Each row comes from the steps of one path. Every step used is in the known rows, and no mark comes twice. Write the path behind each row, first mark first.
Each row is shifted at random along 5 fixed directions that mean nothing.
Known rows:
zoko > nevo > vazu > zigozad > pinesa > pimi: -160 -306 -38 260 79 -73 117 -417 -97 51 -5 381 77 -141 -193 70 140 132
 -191 -78 26 -2 169 353 -126 -89 -176 -195 -71 -227 -169 316 3 -273 -46
 -171 223 -32 137 -337 -67 -267 143 25 -130
debof > lizi > nevo > vazu: -72 36 3 -117 171 246 180 -117 169 -376 7 334 282 4 -164 -260 250 122
 206 -135 -455 126 14 60 104 27 53 348 33 -244 -220 133 -57 -43 -202 -95
 266 -91 25 118 330 -114 -53 135 -73
debof > lizi > nevo > vazu > zigozad > pinesa > zoko > pimi: 73 -152 -170 346 -128 24 89 -279 -62 -174 63 198 -5 -196 -60 137 111 79
 122 -60 23 -233 -60 157 -208 23 -40 -270 36 -81 107 64 -225 -432 -12
 -144 -15 -144 -242 103 -93 2 70 -79 74
zoko > pimi > vazu > kobese: -281 -244 95 328 -144 -135 284 45 -60 68 98 380 -39 172 6 -115 -105 24
 66 -59 117 116 78 69 -103 18 -31 262 25 317 -138 397 -47 -280 -161 -162
 170 210 -189 33 32 -164 43 -118 -250
debof > kobese > nevo > vazu: 429 138 -22 -90 33 97 -240 -126 -14 115 204 83 218 36 28 43 28 83 -132
 -209 -122 45 280 -25 -128 191 356 -32 142 -3 33 -556 44 194 185 -5 -39
 6 -172 221 165 5 -155 29 378
zigozad > pimi > kegeka > vazu > kobese > debof: 102 -74 324 684 -118 87 -109 19 26 435 209 339 25 377 -27 -57 -195 229
 -122 -303 161 -278 246 89 -107 221 172 1 243 263 -290 -370 71 -213 136
 -80 48 125 -30 114 153 -337 -181 16 240
nevo > zoko > pimi > zigozad > kegeka > vazu: 394 -15 -111 440 -113 8 179 44 -416 466 194 189 85 -72 232 -36 143 122
 -98 -224 -71 -453 -124 -282 -204 214 -100 -205 206 -87 -116 -258 -318
 -396 -78 -93 -253 -141 -203 57 -80 -199 -81 -197 -33
zigozad > pimi > kegeka > pinesa > kobese > debof: -533 130 115 183 32 -86 298 283 -274 321 27 298 -54 249 -5 -120 -58 17
 118 222 114 -188 -79 -50 159 -41 -261 115 136 381 -519 351 -225 -614
 -277 -173 -237 -27 -3 -45 -64 90 190 -360 -291
debof > lizi > vazu > kobese: -79 -26 241 97 66 -117 537 166 -295 -225 372 652 313 55 113 -313 -25 164
 153 65 -368 -48 -208 -232 5 82 -233 240 234 43 -172 130 -153 -365 -41
 27 5 -358 -80 -5 199 15 14 -1 -400
debof > pimi > zigozad > pinesa > nevo: 351 -78 -113 -2 -301 49 -70 15 -81 56 226 14 72 -155 215 280 75 84 -119
 55 -63 -584 -194 156 -172 115 -47 -122 145 226 160 -399 -146 -224 142
 -207 -451 206 -17 396 -54 58 -216 -82 391
pimi > pinesa > kobese > zoko > nevo > vazu > zigozad: 181 -83 314 82 108 -134 331 86 -96 173 270 645 80 -195 57 -202 61 194 -3
 71 -311 -32 -213 -40 -163 0 92 -173 240 321 -404 2 -1 -592 159 -276 44
 7 -175 99 104 -82 7 87 106
debof > lizi > zoko > nevo > vazu > zigozad > pimi > kegeka: 446 257 -115 613 -63 91 -198 -83 -420 493 102 42 11 -233 131 -73 -16
 -148 83 42 83 -422 21 56 -219 72 -89 -173 134 -181 -184 -158 -307 -654
 -119 -226 -199 -46 18 327 -134 206 21 -91 163
pimi > vazu > kobese > nevo > zoko: 75 29 -180 -160 98 -89 -98 156 -52 187 359 122 77 -107 148 -126 226 -63
 137 -112 -101 9 58 -446 -78 73 -61 66 152 136 -137 -195 -207 -134 -117
 -78 -276 0 -226 258 37 167 5 -77 -1
kegeka > zigozad > pimi > pinesa: 174 -284 137 179 -347 84 110 266 -91 167 63 527 147 -54 205 249 72 252
 36 -41 -125 -491 -321 2 56 20 -301 -13 210 268 177 -82 -221 -485 -129
 -190 -318 59 -23 191 59 -17 -93 76 -19
vazu > zigozad > pimi > pinesa > kobese > debof: -287 -218 184 201 -126 85 17 87 -62 107 79 334 51 128 -73 116 -78 206
 108 -87 106 -162 -17 155 58 -30 21 6 145 392 -156 26 -71 -364 -114 -14
 -2 44 -146 69 62 21 -46 -75 -76
pimi > kegeka > vazu > lizi > nevo > zoko > kobese: 296 -2 89 121 91 3 182 231 -20 328 301 477 69 24 68 -155 95 59 -16 -77
 -167 -94 -97 -161 -254 160 42 -15 292 596 -318 -169 -101 -408 57 -129
 -63 -32 -214 387 154 -19 -99 130 171
lizi > zoko > pimi > zigozad > pinesa: -46 -367 -117 576 -36 151 -174 -248 -52 -109 76 132 -14 -107 -143 341
 159 140 38 -213 201 -399 -39 268 -206 -90 -46 -280 -81 -53 122 120 -34
 -229 -13 -224 95 -12 35 -2 -70 -134 -38 109 -14
pinesa > nevo > zoko > pimi > vazu: 6 -167 -245 346 -97 27 19 -15 -28 167 77 41 -30 0 13 42 125 -93 -30 -167
 46 118 -11 -36 -136 75 59 103 16 51 -111 7 -141 -173 -118 -92 -90 261
 -371 218 -27 -17 -80 -344 101
debof > lizi > vazu > zigozad > pimi > pinesa > nevo > zoko > kobese: -17 -192 -545 63 -265 115 -224 -97 -92 377 -50 -205 -62 -294 -25 276 307
 -235 326 -115 219 -5 99 362 -262 -64 44 217 -23 53 132 192 -298 -216
 -287 -121 118 237 -193 326 -205 355 91 -216 39
kegeka > vazu > zigozad > pinesa > nevo > zoko > pimi: -146 -85 -25 422 -102 -361 448 -75 -302 680 46 311 -356 -162 51 -29 246
 -14 -41 217 99 -6 -177 132 -426 -43 -128 -378 92 -38 -411 320 -137 -601
 228 -249 -65 162 -96 -115 -323 -135 258 -362 145
nevo > zoko > pimi > pinesa > kobese > debof: 8 -64 -121 225 -365 122 -262 170 52 324 -33 -196 -273 106 30 254 -116
 -145 119 -123 388 -159 63 130 -96 104 213 -31 159 697 47 -356 -151 -195
 -36 -104 -164 391 -371 471 -71 247 -100 -232 239
nevo > zoko > pimi > kegeka > vazu > zigozad > pinesa > kobese: 268 -283 -66 371 -206 129 108 -116 -96 282 200 447 -29 99 -55 319 -73 69
 -119 -204 157 -328 124 128 -255 144 14 -208 115 296 -64 -158 -87 -497
 -13 -194 13 162 -186 166 -55 -169 -74 -45 211
zigozad > pinesa > zoko > nevo: 96 -69 -193 -31 48 -94 108 -111 274 -128 255 -78 -56 -219 -52 -41 147 -2
 -140 44 25 -100 126 82 -108 -23 -160 -181 -74 63 -109 -9 -12 -36 35
 -257 41 41 -28 -28 -13 -17 37 29 151
kobese > debof > lizi > nevo > zoko: -305 51 -22 240 498 -58 -6 -426 -61 -150 193 175 -61 84 -460 -189 302
 177 22 -174 42 136 274 65 -189 -39 -35 -269 -109 -487 -451 220 111 97
 219 194 411 -333 152 -327 31 -160 177 90 -73
kobese > debof > lizi > vazu > zigozad > pinesa: 174 -181 139 444 -93 292 -32 -14 -71 31 208 486 194 -308 52 65 185 217
 218 -133 -332 -411 -186 -1 -39 -59 -67 -18 228 25 63 -252 -141 -396 -27
 -85 -114 -225 53 81 152 -29 -100 99 112
vazu > lizi > nevo > zoko > kobese > debof > pimi > zigozad: -138 -80 -65 -3 -149 232 -138 175 -137 22 -11 30 -1 -133 85 1 183 -18
 497 -3 16 -492 -236 245 -126 -53 121 129 196 675 -63 58 -309 -640 -324
 -135 -133 97 -156 699 6 245 -29 30 -158
kobese > debof > lizi > zoko > nevo: -217 217 118 448 293 -250 217 -127 -147 90 277 63 -161 -207 -204 -441
 134 -2 42 189 57 210 110 69 -262 -153 -76 -271 -39 -54 -675 250 59 -43
 248 -23 326 -216 247 -159 -15 91 184 25 -12
kegeka > nevo > vazu > lizi > zoko > kobese > debof: -275 82 -125 370 302 -95 -165 -216 -307 300 172 -119 81 -110 -122 -207
 179 40 126 -147 118 224 212 40 -216 -53 147 -93 95 24 -414 -18 -28 38
 41 144 85 -217 78 -165 -58 105 82 -161 -91
nevo > zoko > kobese > debof > lizi: -58 71 -39 167 -64 61 -146 267 -240 10 182 -40 128 -173 106 -198 43 -43
 369 -25 -55 -232 -153 -234 37 68 33 135 272 466 36 -240 -336 -329 -163
 227 -216 -363 -228 430 29 344 -77 -19 -46
kobese > debof > lizi > vazu > zigozad: -55 50 68 341 97 115 -34 -217 -350 127 49 229 121 -278 -68 -108 177 135
 334 -53 -227 -78 -64 102 -130 -133 70 -7 91 -295 -189 115 -111 -315 -44
 154 139 -305 102 -127 -2 95 134 -101 -172
kegeka > zigozad > pimi > vazu > kobese > debof > lizi: -123 87 36 668 -74 -79 -127 -324 -506 322 163 98 22 -6 -161 -63 -42 126
 169 -177 249 -350 373 197 -217 9 -19 15 44 -125 -139 99 -158 -182 -16
 277 167 -204 138 -135 -136 -95 98 -135 -176
debof > lizi > zoko > pimi > pinesa > kobese: 274 -42 -145 357 -439 -97 61 -17 -332 78 137 24 -163 25 -3 357 -273 -125
 -43 -19 416 -165 38 117 -302 133 -11 -240 63 485 140 -216 -186 -112 139
 -13 -80 151 -292 296 -160 321 -60 -185 117
zigozad > kegeka > pimi > pinesa: -198 -375 -185 263 -227 217 -110 -159 183 -69 -43 206 92 208 -168 186
 124 127 -83 -228 181 -196 82 285 37 -16 -233 78 -153 -242 22 277 -40
 112 -249 -174 232 129 166 -207 -19 -246 35 53 -178
vazu > kobese > debof > lizi > nevo: 0 324 -85 -253 -247 91 -82 247 8 31 8 -132 -131 -189 151 -225 78 -123
 487 159 -96 -260 -3 -33 24 -33 -57 374 155 477 -10 -61 -331 -157 -256
 -53 -207 100 98 572 104 447 20 -11 7
pimi > vazu > zigozad > pinesa: -193 76 -78 402 3 -357 341 -191 -674 736 20 153 -256 -453 41 -10 241 -36
 79 211 31 -211 -8 49 -260 -286 -408 -150 -58 -236 -249 524 -201 -417
 -49 -223 -103 -2 168 -563 -361 -38 373 -367 -246
lizi > nevo > zoko > kobese > debof: -421 -74 -1 -38 206 116 -108 181 207 109 33 34 -59 49 -97 -163 228 39
 270 -90 5 169 13 19 45 -87 152 150 109 463 -276 127 -33 -156 -144 -55
 126 -14 -134 221 132 126 24 55 -27
zoko > kobese > debof > lizi: -327 -96 101 259 -28 201 -154 87 64 -225 62 105 166 -7 -154 -179 5 78
 324 -114 -21 -90 21 103 79 -20 157 295 96 415 -75 85 -93 -134 -210 194
 227 -263 -27 279 170 75 -80 159 -67
kobese > nevo > zoko > pimi > vazu > zigozad: 78 -40 -90 222 -87 -53 -123 -7 -284 459 58 180 -97 -356 163 -8 210 -24
 246 -9 -50 -34 -108 -121 -231 -98 70 -113 116 154 -100 83 -243 -496
 -133 -76 -218 69 -202 192 -141 169 118 -215 26
vazu > zigozad > pimi > pinesa: -221 -280 41 131 -321 -33 198 220 -171 223 -114 387 -16 -209 133 118 144
 84 240 126 -37 -262 -337 112 63 -164 -373 103 74 110 38 388 -278 -579
 -326 -281 -166 113 -12 20 -77 106 126 -85 -238
pimi > zigozad > kegeka > vazu: 323 139 -16 475 -66 -42 224 -132 -386 623 98 79 -30 -44 63 -44 82 106
 -181 -182 12 -415 129 -18 -269 117 -47 -120 50 -198 -285 -63 -119 -120
 21 -135 39 19 63 -196 -90 -340 -2 -151 4
kegeka > pimi > zigozad > pinesa > nevo > vazu > kobese > debof > lizi > zoko: -60 -57 87 777 41 94 113 -168 -71 17 361 290 137 74 -212 -85 36 124 177
 -168 33 -284 53 238 -281 33 106 -94 132 -119 -428 -99 -20 -204 223 -154
 229 -24 72 192 83 -111 -114 109 123
zoko > pimi > zigozad > kegeka > pinesa > nevo > vazu > kobese: 377 -180 -86 185 -351 228 -227 -60 321 26 133 163 113 162 148 165 -96 53
 -20 -245 84 -272 147 212 -197 327 339 126 184 281 165 -340 -72 -204 9
 -373 -85 424 -160 510 85 -213 -250 65 353

Which path is each row?
-309 27 34 462 104 -12 370 130 -125 -84 346 311 202 -134 -54 -332 106 6
 334 39 -222 -5 -138 -175 -41 -55 -150 170 171 -89 -523 78 -194 -300 -51
 -179 26 -208 26 142 132 104 -12 -41 -70 -> zigozad > pinesa > nevo > vazu > kobese > debof > lizi > zoko
142 -110 88 125 -129 136 53 142 31 100 339 399 239 -279 162 0 168 194
 100 44 -382 -280 -263 33 -103 18 37 99 295 337 -87 -270 -138 -360 79
 -102 -257 -66 -35 339 156 98 -191 -9 347 -> zoko > kobese > debof > lizi > vazu > zigozad > pinesa > nevo
-196 -228 -297 310 -240 297 -449 -78 167 -291 145 -118 184 18 -121 -46
 44 -34 375 -345 111 -109 208 70 6 122 201 420 57 140 61 -139 -234 -59
 -357 178 74 28 -164 499 101 108 -170 -98 36 -> pinesa > nevo > zoko > pimi > vazu > kobese > debof > lizi
-141 24 88 348 37 -141 -74 -336 -439 223 63 -35 -110 35 -72 -62 72 136
 49 -40 234 -302 144 466 -314 13 170 -240 33 84 -260 134 -4 -336 132
 -109 177 62 43 -37 -159 -127 116 -103 -154 -> zoko > nevo > vazu > kobese > debof > pimi > zigozad
49 -1 -59 197 -138 -95 -190 -185 -519 109 156 -12 112 50 125 142 50 206
 75 -73 102 -477 -65 174 -198 157 83 -211 185 81 -38 -216 -189 -345 109
 -49 -351 -20 -13 86 -177 32 -3 -273 -64 -> kegeka > pinesa > nevo > vazu > kobese > debof > pimi > zigozad
72 -171 56 352 50 176 -110 14 53 287 205 580 36 -77 26 139 275 202 -32
 -62 -115 -553 -97 -37 -135 -26 -187 -211 119 186 -186 37 -90 -616 -70
 -325 -177 -47 193 155 21 -230 48 198 200 -> kobese > nevo > zoko > pimi > kegeka > zigozad > pinesa
-22 19 -146 -92 111 -37 81 -13 -139 231 200 180 248 -101 92 -20 319 84
 92 -53 -211 -228 -83 16 -88 7 28 16 146 117 -161 46 -219 -321 -143 -288
 -132 -51 -248 117 8 8 33 -86 -79 -> kegeka > pimi > zigozad > pinesa > zoko > kobese > nevo > vazu
-54 24 72 503 114 -206 134 -458 -223 78 231 242 89 -102 -241 -231 68 110
 -136 -46 33 25 172 278 -372 56 41 -302 60 -192 -531 29 25 -158 232 -7
 234 -123 -45 -311 -85 -304 130 -190 -32 -> kobese > debof > pimi > pinesa > zoko > nevo > vazu > lizi
-85 -121 -77 -58 -230 131 -128 94 264 -93 177 293 38 -49 -81 143 32 -61
 153 -19 99 45 60 65 -168 -49 106 85 27 600 -225 46 -92 -54 -182 -173 48
 242 -93 485 123 214 -37 44 129 -> vazu > lizi > zoko > pimi > pinesa > kobese > nevo
-67 241 18 -73 -336 98 197 291 -32 147 -38 126 -197 -88 47 -69 55 -90
 350 205 -14 -340 -63 157 12 -61 -175 309 139 594 -128 79 -332 -327 -244
 -179 -132 232 -9 547 114 382 11 -74 34 -> zigozad > pimi > pinesa > kobese > debof > lizi > nevo
47 146 120 371 -84 140 229 -188 34 153 158 501 -109 124 -214 -79 -18 52
 -48 -36 76 -123 312 240 -292 31 0 20 49 350 -507 89 -23 -95 35 -156 161
 210 121 99 117 -215 28 -71 112 -> zigozad > kegeka > pinesa > kobese > debof > pimi > vazu > lizi > nevo
452 -50 -158 305 100 209 -616 -380 -153 83 183 212 195 144 -36 234 23
 257 -95 -399 100 -440 247 27 -223 188 181 -247 63 -124 28 -264 -43 -264
 11 11 -54 -122 123 178 -31 -144 -39 108 148 -> lizi > nevo > vazu > kobese > zoko > pimi > kegeka > zigozad
210 -103 294 541 82 223 -130 5 -117 337 195 536 73 243 -19 95 -42 269
 -80 -177 29 -485 -25 131 -211 143 157 -293 250 459 -283 -222 62 -649
 175 -80 -5 -93 62 319 53 -242 -67 269 260 -> nevo > zoko > kobese > debof > pimi > kegeka > zigozad
462 147 -183 376 -190 220 -221 -45 -247 312 263 33 193 -189 264 -175 71
 -5 163 -73 -41 -391 -26 -86 -130 122 2 -241 271 -173 -5 -488 -390 -310
 -65 12 -277 -222 0 317 -97 183 -86 -38 89 -> kobese > debof > lizi > zoko > nevo > vazu > zigozad > kegeka > pimi
